Below are the code and all the weights of a small trained network. Each question names an input and a class and asks about switching units off, where a switched-off unit gives its printed mean instead of its output.

import numpy as np


def w(rows, s, z=0):
    codes = np.array(rows[::2]) - 128.0
    scale = np.full(codes.shape[1], s)
    scale[-1] = z or s
    return codes * scale


def norm(h):
    return h / np.sqrt((h * h).mean(-1, keepdims=True) + 1e-5)


def f(y):
    return np.maximum(y, 0)


def log_softmax(a):
    a = a - a.max(-1, keepdims=True)
    return a - np.log(np.exp(a).sum(-1, keepdims=True))


def net(x, mask):
    res = np.array(x, float).reshape(1, 5) / 4 @ E
    u = 0
    for l in range(3):
        y = f(norm(res) @ A[l][:, :-1].T + A[l][:, -1])
        res = res + np.where(mask[u : u + 5], y, B[l][:, -1]) @ B[l][:, :-1]
        u += 5
    return log_softmax(norm(res)[-1] @ U[:, :-1].T + U[:, -1])


A, B = {}, {}
E = w([
[143,199,126,3],'x0',
[246,63,213,163],'x1',
[130,130,123,127],'x2',
[121,130,132,129],'x3',
[124,20,79,71],'x4',
],0.004)
A[0] = w([
[234,4,88,150,129],'0.n1',
[111,205,209,173,219],'0.n2',
[253,129,252,46,123],'0.n3',
[170,215,148,130,4],'0.n4',
[209,163,60,95,34],'0.n5',
],0.0056,0.0038)
B[0] = w([
[6,121,239,75,247],'0.n1',
[235,99,142,194,254],'0.n2',
[142,46,22,165,252],'0.n3',
[1,244,70,85,147],'0.n4',
[196,79,156,209,137],'0.n5',
],0.0052,0.0039)
A[1] = w([
[152,255,160,82,110],'1.n1',
[197,120,54,180,20],'1.n2',
[110,122,109,75,3],'1.n3',
[97,254,126,163,113],'1.n4',
[14,151,98,178,99],'1.n5',
],0.007,0.0037)
B[1] = w([
[78,136,251,60,230],'1.n1',
[227,206,136,168,183],'1.n2',
[55,221,111,57,142],'1.n3',
[130,199,253,194,253],'1.n4',
[232,23,40,120,241],'1.n5',
],0.005,0.0028)
A[2] = w([
[107,254,92,47,252],'2.n1',
[232,149,94,223,161],'2.n2',
[144,178,188,210,108],'2.n3',
[86,104,32,115,112],'2.n4',
[169,115,27,45,227],'2.n5',
],0.007,0.0036)
B[2] = w([
[37,207,253,248,229],'2.n1',
[241,223,40,177,254],'2.n2',
[205,36,107,160,219],'2.n3',
[193,119,77,5,179],'2.n4',
[46,215,51,15,231],'2.n5',
],0.005,0.0048)
U = w([
[220,186,92,214,124],'0',
[82,74,227,158,234],'1',
[54,16,40,2,117],'2',
[13,197,84,33,4],'3',
[221,23,133,247,3],'4',
],0.007,0.0047)

Each question gives the input, the list of numbers given to net, and the class t.
The units are the neurons (one row each of A and B). Each row of codes is followed by its name. A weight is (code - 128) times the scale printed after its matrix; where a second scale follows, it is the last column's (A, B and U).
mask holds one flag per neuron, layer by layer. A switched-off neuron (its flag False) gives its mean, the last column of its row in B, instead of its output. The means were averaged over made-up inputs and are rounded, as every weight is.
A unit's drop is (log p(t) with every unit on - log p(t) with that unit switched off) / (log p(t) with every unit on - log p(t) with every unit switched off).
The circuit of an input: a set's keep is (log p(t) with only the set's units on - log p(t) with every unit switched off) / (log p(t) with every unit on - log p(t) with every unit switched off). Starting from the 12 units with the biggest drops (on a tie, the unit counted first), units are removed one at a time, each time the one whose removal leaves the highest keep (on an exact tie, the one counted first), for as long as the keep stays at least 0.8.
units of the circuit, in order: the units of the circuit, biggest drop first
top k neurons: the k neurons with the biggest drops, biggest first
top k neurons in layer l: the k neurons of layer l with the biggest drops, biggest first
drop of u: that unit's drop, to one decimal
input [8,0,1,3,-6], class 1: top 2 neurons	1.n1, 2.n2
input [-4,4,-8,-3,2], class 1: units of the circuit, in order	0.n1
input [1,-5,6,-1,-5], class 1: top 3 neurons	0.n3, 1.n1, 2.n2
input [-3,0,1,5,1], class 2: units of the circuit, in order	2.n1, 0.n2
input [-8,-5,8,1,2], class 2: top 2 neurons	0.n2, 1.n4
input [4,-3,-1,3,-6], class 1: top 2 neurons	1.n1, 2.n2
input [-2,2,8,3,3], class 1: top 2 neurons	2.n5, 0.n1
input [2,7,-3,-8,6], class 2: top 2 neurons in layer 1	1.n4, 1.n1
input [1,-3,4,4,8], class 3: top 3 neurons in layer 2	2.n5, 2.n3, 2.n1
input [2,-1,-2,1,4], class 3: top 2 neurons in layer 2	2.n1, 2.n5
input [3,-2,-1,-8,-4], class 1: drop of 0.n3	0.2
input [2,-8,-5,4,-4], class 1: drop of 1.n1	0.3
input [2,-3,8,-2,8], class 3: drop of 2.n1	0.2
input [-7,-2,1,0,6], class 2: top 2 neurons in layer 1	1.n4, 1.n5
input [-2,-3,6,7,1], class 2: top neuron	0.n2
input [3,3,7,-5,2], class 2: drop of 0.n3	0.2
